Below is a small trained network, with its code and all its weights. Each question gives an input and a class and asks what happens when units are switched off, that is, made to give their printed mean instead of their output.

import numpy as np


def w(rows, s, z=0):
    codes = np.array(rows[::2]) - 128.0
    scale = np.full(codes.shape[1], s)
    scale[-1] = z or s
    return codes * scale


def f(y):
    return np.maximum(y, 0)


def log_softmax(a):
    a = a - a.max(-1, keepdims=True)
    return a - np.log(np.exp(a).sum(-1, keepdims=True))


def net(x, mask):
    res = np.array(x, float).reshape(1, 4) / 4 @ E
    y = f(res @ A[0][:, :-1].T + A[0][:, -1])
    res = res + np.where(mask, y, B[0][:, -1]) @ B[0][:, :-1]
    return log_softmax(res[-1] @ U[:, :-1].T + U[:, -1])


A, B = {}, {}
E = w([
[133,130,130,134],'x0',
[45,138,90,184],'x1',
[74,199,238,107],'x2',
[101,7,215,155],'x3',
],0.013)
A[0] = w([
[212,98,31,115,217],'N0',
[96,179,141,119,185],'N1',
[211,162,168,82,254],'N2',
[2,41,164,212,183],'N3',
[38,146,204,100,146],'N4',
[127,33,196,140,237],'N5',
[35,173,95,188,174],'N6',
],0.014,0.0065)
B[0] = w([
[41,79,28,86,250],'N0',
[209,172,196,58,181],'N1',
[88,103,229,151,219],'N2',
[46,125,50,168,245],'N3',
[49,201,151,22,210],'N4',
[56,1,124,130,247],'N5',
[170,209,62,16,204],'N6',
],0.0084,0.018)
U = w([
[142,151,90,119,255],'0',
[232,173,184,116,238],'1',
[186,175,57,119,39],'2',
[203,178,113,80,32],'3',
[182,84,112,171,94],'4',
[131,142,177,168,65],'5',
[138,161,63,250,68],'6',
],0.013,0.0047)

Each question gives the input, the list of numbers given to net, and the class t.
The units are the neurons (one row each of A and B). Each row of codes is followed by its name. A weight is (code - 128) times the scale printed after its matrix; where a second scale follows, it is the last column's (A, B and U).
mask holds one flag per neuron, in row order. A switched-off neuron (its flag False) gives its mean, the last column of its row in B, instead of its output. The means were averaged over made-up inputs and are rounded, as every weight is.
A unit's drop is (log p(t) with every unit on - log p(t) with that unit switched off) / (log p(t) with every unit on - log p(t) with every unit switched off).
The circuit of an input: a set's keep is (log p(t) with only the set's units on - log p(t) with every unit switched off) / (log p(t) with every unit on - log p(t) with every unit switched off). Starting from all 7 units, units are removed one at a time, each time the one whose removal leaves the highest keep (on an exact tie, the one counted first), for as long as the keep stays at least 0.8.
circuit, biggest first: the units of the circuit, biggest drop first
top k neurons: the k neurons with the biggest drops, biggest first
drop of u: that unit's drop, to one decimal
input [-5,3,-8,8], class 6: circuit, biggest first	(N3)
input [-8,3,8,-4], class 3: top 2 neurons	(N6 N4)
input [-6,3,-5,-6], class 2: circuit, biggest first	(N5 N2)
input [-5,-3,3,3], class 5: circuit, biggest first	(N0 N6)
input [-8,-5,7,0], class 1: circuit, biggest first	(N3 N0)
input [7,2,-4,-3], class 2: top 3 neurons	(N5 N2 N3)
input [2,5,-2,2], class 6: top 3 neurons	(N3 N4 N1)
input [0,0,8,-7], class 1: circuit, biggest first	(N0 N1)
input [0,0,6,-3], class 1: circuit, biggest first	(N0 N3)
input [2,-5,6,1], class 5: top 3 neurons	(N6 N2 N5)
input [7,1,3,0], class 3: top 2 neurons	(N0 N5)
input [1,7,6,0], class 3: circuit, biggest first	(N6 N1)
input [-8,-8,0,2], class 4: top 3 neurons	(N4 N5 N1)
input [0,5,-5,6], class 6: top neuron	(N3)
input [1,-7,4,-1], class 1: top 3 neurons	(N3 N0 N5)
input [-5,4,4,8], class 0: circuit, biggest first	(N4 N3)
input [-8,0,1,2], class 5: top 2 neurons	(N0 N6)
input [-6,-3,1,-4], class 1: top 2 neurons	(N3 N5)
input [1,1,2,0], class 3: top 4 neurons	(N0 N5 N3 N2)
input [-5,-5,1,6], class 5: circuit, biggest first	(N0)
input [-4,-1,3,0], class 1: top 2 neurons	(N0 N3)
input [-8,-7,-6,3], class 4: top 2 neurons	(N4 N6)
input [-8,0,-2,3], class 4: drop of N6	0.2
input [-8,4,-4,4], class 6: drop of N3	0.3
input [-6,8,0,-4], class 2: drop of N5	0.0
